Below is a small trained network, with its code and all its weights. Each question gives an input and a class and asks what happens when units are switched off, that is, made to give their printed mean instead of their output.

import numpy as np


def w(rows, s, z=0):
    codes = np.array(rows[::2]) - 128.0
    scale = np.full(codes.shape[1], s)
    scale[-1] = z or s
    return codes * scale


def f(y):
    return np.maximum(y, 0)


def log_softmax(a):
    a = a - a.max(-1, keepdims=True)
    return a - np.log(np.exp(a).sum(-1, keepdims=True))


def net(x, mask):
    res = np.array(x, float).reshape(1, 6) / 4 @ E
    y = f(res @ A[0][:, :-1].T + A[0][:, -1])
    res = res + np.where(mask, y, B[0][:, -1]) @ B[0][:, :-1]
    return log_softmax(res[-1] @ U[:, :-1].T + U[:, -1])


A, B = {}, {}
E = w([
[123,112,131,121,133,118,106],'x0',
[11,112,230,78,191,185,139],'x1',
[139,214,11,133,149,254,155],'x2',
[86,121,158,134,139,148,89],'x3',
[150,140,155,191,154,163,85],'x4',
[124,132,128,130,132,136,131],'x5',
],0.0091)
A[0] = w([
[139,95,181,147,105,53,127,103],'n0',
[160,84,97,153,215,124,91,141],'n1',
[205,91,87,130,115,101,178,59],'n2',
[145,140,162,255,167,137,112,98],'n3',
[115,181,76,108,111,175,169,254],'n4',
[178,149,126,187,36,124,72,65],'n5',
[191,139,85,160,73,99,83,120],'n6',
],0.0099,0.0039)
B[0] = w([
[81,164,116,212,120,151,106,206],'n0',
[76,105,125,148,141,101,112,160],'n1',
[136,90,172,134,142,123,123,201],'n2',
[120,67,109,94,218,75,167,183],'n3',
[7,102,128,156,147,147,112,255],'n4',
[108,124,137,70,103,158,92,204],'n5',
[98,92,129,119,87,170,116,232],'n6',
],0.013,0.0093)
U = w([
[135,96,180,174,131,166,125,232],'0',
[114,163,147,248,120,157,106,80],'1',
[137,98,239,62,110,198,85,130],'2',
[128,76,111,128,174,78,139,202],'3',
[125,130,144,169,124,131,106,110],'4',
[126,137,135,149,133,128,84,135],'5',
[230,181,136,92,158,147,171,46],'6',
[254,194,128,80,172,127,195,4],'7',
],0.0094,0.0042)

Each question gives the input, the list of numbers given to net, and the class t.
The units are the neurons (one row each of A and B). Each row of codes is followed by its name. A weight is (code - 128) times the scale printed after its matrix; where a second scale follows, it is the last column's (A, B and U).
mask holds one flag per neuron, in row order. A switched-off neuron (its flag False) gives its mean, the last column of its row in B, instead of its output. The means were averaged over made-up inputs and are rounded, as every weight is.
A unit's drop is (log p(t) with every unit on - log p(t) with that unit switched off) / (log p(t) with every unit on - log p(t) with every unit switched off).
The circuit of an input: a set's keep is (log p(t) with only the set's units on - log p(t) with every unit switched off) / (log p(t) with every unit on - log p(t) with every unit switched off). Starting from all 7 units, units are removed one at a time, each time the one whose removal leaves the highest keep (on an exact tie, the one counted first), for as long as the keep stays at least 0.8.
units of the circuit, in order: the units of the circuit, biggest drop first
most important unit: the unit with the biggest drop
top k neurons: the k neurons with the biggest drops, biggest first
drop of u: that unit's drop, to one decimal
input [-1,-8,5,0,0,4], class 2: most important unit : n5
input [-2,4,5,-4,7,-5], class 3: top 3 neurons : (n3; n0; n6)
input [-3,0,4,5,7,-6], class 3: units of the circuit, in order : (n3; n0)
input [-6,3,4,-2,7,6], class 3: units of the circuit, in order : (n3; n0)
input [4,1,5,3,8,-2], class 3: units of the circuit, in order : (n3; n0)
input [6,-8,-3,-4,-1,2], class 2: units of the circuit, in order : (n5; n6)
input [1,0,-8,1,8,2], class 1: top 2 neurons : (n0; n2)
input [-6,-1,-7,-1,8,6], class 3: top 2 neurons : (n3; n4)
input [-1,-7,5,-1,0,-4], class 2: top 4 neurons : (n5; n6; n0; n2)
input [6,-8,-6,2,-6,-3], class 2: top 4 neurons : (n5; n6; n2; n4)
input [3,2,-3,1,5,-3], class 3: units of the circuit, in order : (n3; n6)
input [5,-7,4,-8,-6,1], class 0: top 2 neurons : (n4; n2)
input [-3,-4,-8,-4,-1,7], class 1: top 2 neurons : (n0; n3)
input [2,8,8,-5,-5,-7], class 1: top neuron : (n4)
input [5,0,-8,-5,8,1], class 1: top 2 neurons : (n0; n2)
input [-4,-2,-7,-5,0,-2], class 1: top 2 neurons : (n0; n3)
input [-3,-8,-5,3,-4,0], class 2: drop of n5 : 0.7
input [-1,5,-8,0,-3,-3], class 1: drop of n0 : 0.7
input [-4,-1,-8,-3,-3,1], class 1: drop of n0 : 0.8
input [-5,-8,4,5,-8,-2], class 2: drop of n4 : -0.1
